Here is a tiny trained network, its code and every weight. The questions are about switching its units off for an input and a target symbol, where a switched-off unit gives its printed mean instead of its output.

import numpy as np


def w(rows, s, z=0):
    codes = np.array(rows[::2]) - 128.0
    scale = np.full(codes.shape[1], s)
    scale[-1] = z or s
    return codes * scale


def f(y):
    return y / 2 * (1 + np.tanh(0.7978845608 * (y + 0.044715 * y**3)))


def softmax(a):
    e = np.exp(a - a.max(-1, keepdims=True))
    return e / e.sum(-1, keepdims=True)


def log_softmax(a):
    a = a - a.max(-1, keepdims=True)
    return a - np.log(np.exp(a).sum(-1, keepdims=True))


def net(x, mask):
    ids = ['ΓΞΠζφω'.index(c) for c in x.split()]
    T = len(ids)
    res = E[ids] + P[:T]
    u = 0
    for l in range(2):
        q, k, v = (res @ M[l].T for M in (Q, K, V))
        z = softmax(np.where(np.tri(T) > 0, q @ k.T / 3**0.5, -1e9)) @ v
        res = res + np.where(mask[u], z, O[l][:, -1]) @ O[l][:, :-1]
        u += 1
        y = f(res @ A[l][:, :-1].T + A[l][:, -1])
        res = res + np.where(mask[u : u + 12], y, B[l][:, -1]) @ B[l][:, :-1]
        u += 12
    return log_softmax(res[-1] @ U[:, :-1].T + U[:, -1])


Q, K, V, O, A, B = {}, {}, {}, {}, {}, {}
E = w([
[62,109,177,138],'Γ',
[87,158,168,171],'Ξ',
[93,141,150,112],'Π',
[189,9,136,87],'ζ',
[183,122,58,138],'φ',
[159,201,101,132],'ω',
],0.015)
P = w([
[156,137,80,51],'0',
[35,47,44,254],'1',
[145,193,229,173],'2',
[135,163,32,26],'3',
[91,95,72,203],'4',
[148,208,181,172],'5',
[97,191,18,12],'6',
[85,140,40,164],'7',
[144,190,180,164],'8',
],0.0095)
Q[0] = w([
[168,97,253,112],'L0H0',
[9,146,201,149],'L0H0',
[204,81,207,119],'L0H0',
],0.0076)
K[0] = w([
[220,2,111,77],'L0H0',
[72,82,68,155],'L0H0',
[155,122,66,133],'L0H0',
],0.0071)
V[0] = w([
[166,39,125,184],'L0H0',
[138,118,48,79],'L0H0',
[2,181,55,124],'L0H0',
],0.0052)
O[0] = w([
[128,209,54,149,184],'L0H0',
[145,142,69,127,194],'L0H0',
[125,93,254,206,244],'L0H0',
],0.0089,0.0011)
A[0] = w([
[208,133,200,112,219],'L0N0',
[192,121,115,50,135],'L0N1',
[177,91,153,123,221],'L0N2',
[80,127,228,68,50],'L0N3',
[94,52,118,31,174],'L0N4',
[204,30,50,125,150],'L0N5',
[76,42,106,157,123],'L0N6',
[99,173,142,58,22],'L0N7',
[97,169,154,191,195],'L0N8',
[117,105,6,160,152],'L0N9',
[232,76,40,73,134],'L0N10',
[174,139,238,81,253],'L0N11',
],0.011,0.0061)
B[0] = w([
[192,235,80,223,168],'L0N0',
[177,201,76,105,176],'L0N1',
[79,176,75,196,170],'L0N2',
[124,82,27,120,138],'L0N3',
[198,76,61,220,178],'L0N4',
[44,118,161,91,242],'L0N5',
[188,229,166,174,165],'L0N6',
[176,173,182,45,119],'L0N7',
[134,127,1,64,215],'L0N8',
[132,150,103,191,226],'L0N9',
[65,197,143,85,255],'L0N10',
[143,247,34,175,186],'L0N11',
],0.0078,0.0082)
Q[1] = w([
[137,181,71,205],'L1H0',
[163,11,164,59],'L1H0',
[59,72,3,128],'L1H0',
],0.0051)
K[1] = w([
[162,104,173,91],'L1H0',
[133,112,1,209],'L1H0',
[23,64,92,16],'L1H0',
],0.0065)
V[1] = w([
[27,150,85,205],'L1H0',
[204,239,145,108],'L1H0',
[254,216,83,74],'L1H0',
],0.0065)
O[1] = w([
[39,156,138,254,252],'L1H0',
[182,132,177,94,193],'L1H0',
[179,76,174,103,211],'L1H0',
],0.0081,0.011)
A[1] = w([
[118,5,131,127,191],'L1N0',
[107,174,122,75,120],'L1N1',
[124,135,118,186,99],'L1N2',
[209,202,109,68,76],'L1N3',
[138,109,161,52,115],'L1N4',
[202,143,184,52,37],'L1N5',
[216,151,134,134,102],'L1N6',
[183,87,139,151,109],'L1N7',
[174,133,62,107,150],'L1N8',
[127,183,80,81,3],'L1N9',
[138,67,166,192,165],'L1N10',
[125,129,58,119,107],'L1N11',
],0.012,0.0054)
B[1] = w([
[236,178,22,162,123],'L1N0',
[168,115,32,118,164],'L1N1',
[201,109,105,70,254],'L1N2',
[134,73,218,48,179],'L1N3',
[124,112,46,112,124],'L1N4',
[255,117,24,141,131],'L1N5',
[17,90,216,133,148],'L1N6',
[144,222,138,5,119],'L1N7',
[12,100,163,194,170],'L1N8',
[149,50,158,88,182],'L1N9',
[232,12,80,88,158],'L1N10',
[96,35,163,99,187],'L1N11',
],0.0079,0.0097)
U = w([
[205,32,74,168,109],'Γ',
[198,246,123,162,244],'Ξ',
[66,122,213,157,188],'Π',
[56,63,86,97,3],'ζ',
[134,223,69,1,142],'φ',
[170,111,136,60,74],'ω',
],0.0082,0.0051)

Each question gives the input, a string of symbols that net reads in full, and the target symbol t.
The units are the heads (3 rows each of Q, K, V and O) and the neurons (one row each of A and B). Each row of codes is followed by its name. A weight is (code - 128) times the scale printed after its matrix; where a second scale follows, it is the last column's (O, A, B and U).
mask holds one flag per unit, layer by layer, with each layer's heads first. A switched-off unit (its flag False) gives its mean, the last column of its rows in O or B, instead of its output. The means were averaged over made-up inputs and are rounded, as every weight is.
A unit's drop is (log p(t) with every unit on - log p(t) with that unit switched off) / (log p(t) with every unit on - log p(t) with every unit switched off).
The circuit of an input: a set's keep is (log p(t) with only the set's units on - log p(t) with every unit switched off) / (log p(t) with every unit on - log p(t) with every unit switched off). Starting from the 12 units with the biggest drops (on a tie, the unit counted first), units are removed one at a time, each time the one whose removal leaves the highest keep (on an exact tie, the one counted first), for as long as the keep stays at least 0.8.
circuit, biggest first: the units of the circuit, biggest drop first
most important unit: the unit with the biggest drop
top k neurons: the k neurons with the biggest drops, biggest first
k most important neurons of layer l: the k neurons of layer l with the biggest drops, biggest first
input Γ φ Γ ζ, target ζ: circuit, biggest first	L0N4, L1N11, L1N8, L0N10
input ω ζ ω φ Π Ξ φ Γ, target Γ: top 2 neurons	L0N10, L0N5
input ω φ φ, target Π: top 3 neurons	L0N9, L1N6, L1N3
input φ Γ Ξ φ φ ζ Γ ζ ω, target Π: most important unit	L0N5
input Ξ ζ φ Γ φ φ φ, target ζ: 2 most important neurons of layer 0	L0N0, L0N6
input φ φ φ φ ω, target Γ: circuit, biggest first	L0N10, L1H0
input Π ζ Ξ φ ω, target Γ: top 2 neurons	L0N10, L0N1
input Ξ ζ Π, target φ: circuit, biggest first	L0H0, L0N8
input Γ ζ φ Ξ ζ, target Ξ: circuit, biggest first	L0N6, L0N10
input Ξ Π ζ, target φ: 2 most important neurons of layer 0	L0N10, L0N8
input φ Ξ ζ, target Ξ: 3 most important neurons of layer 0	L0N8, L0N2, L0N9
input Π φ Ξ ω φ ζ, target Π: 3 most important neurons of layer 0	L0N9, L0N0, L0N7
input φ ω ζ Π, target Π: 2 most important neurons of layer 0	L0N4, L0N5
input Ξ Ξ Π Γ ω φ Π Ξ ω, target Π: top 3 neurons	L0N8, L1N6, L0N5
input Γ ω φ ζ Ξ, target Γ: 4 most important neurons of layer 0	L0N10, L0N5, L0N11, L0N1
input φ φ φ φ Π Γ ω Ξ ζ, target Π: 4 most important neurons of layer 0	L0N0, L0N1, L0N7, L0N8
input φ Π φ ω Ξ, target Γ: most important neuron of layer 1	L1N10
input ω ζ ω Γ Π, target Γ: 2 most important neurons of layer 0	L0N10, L0N5
input Ξ ζ Γ, target φ: top 2 neurons	L0N8, L0N4
input Γ Γ Γ ζ ζ ζ, target φ: circuit, biggest first	L0H0, L0N10
input ω Ξ Ξ ζ φ Ξ φ Γ Γ, target Ξ: 3 most important neurons of layer 0	L0N5, L0N10, L0N1
input Γ φ Γ ω, target ω: top 3 neurons	L1N3, L1N5, L0N9
input φ φ Γ φ ζ Ξ ζ Π, target Γ: 3 most important neurons of layer 0	L0N10, L0N1, L0N5
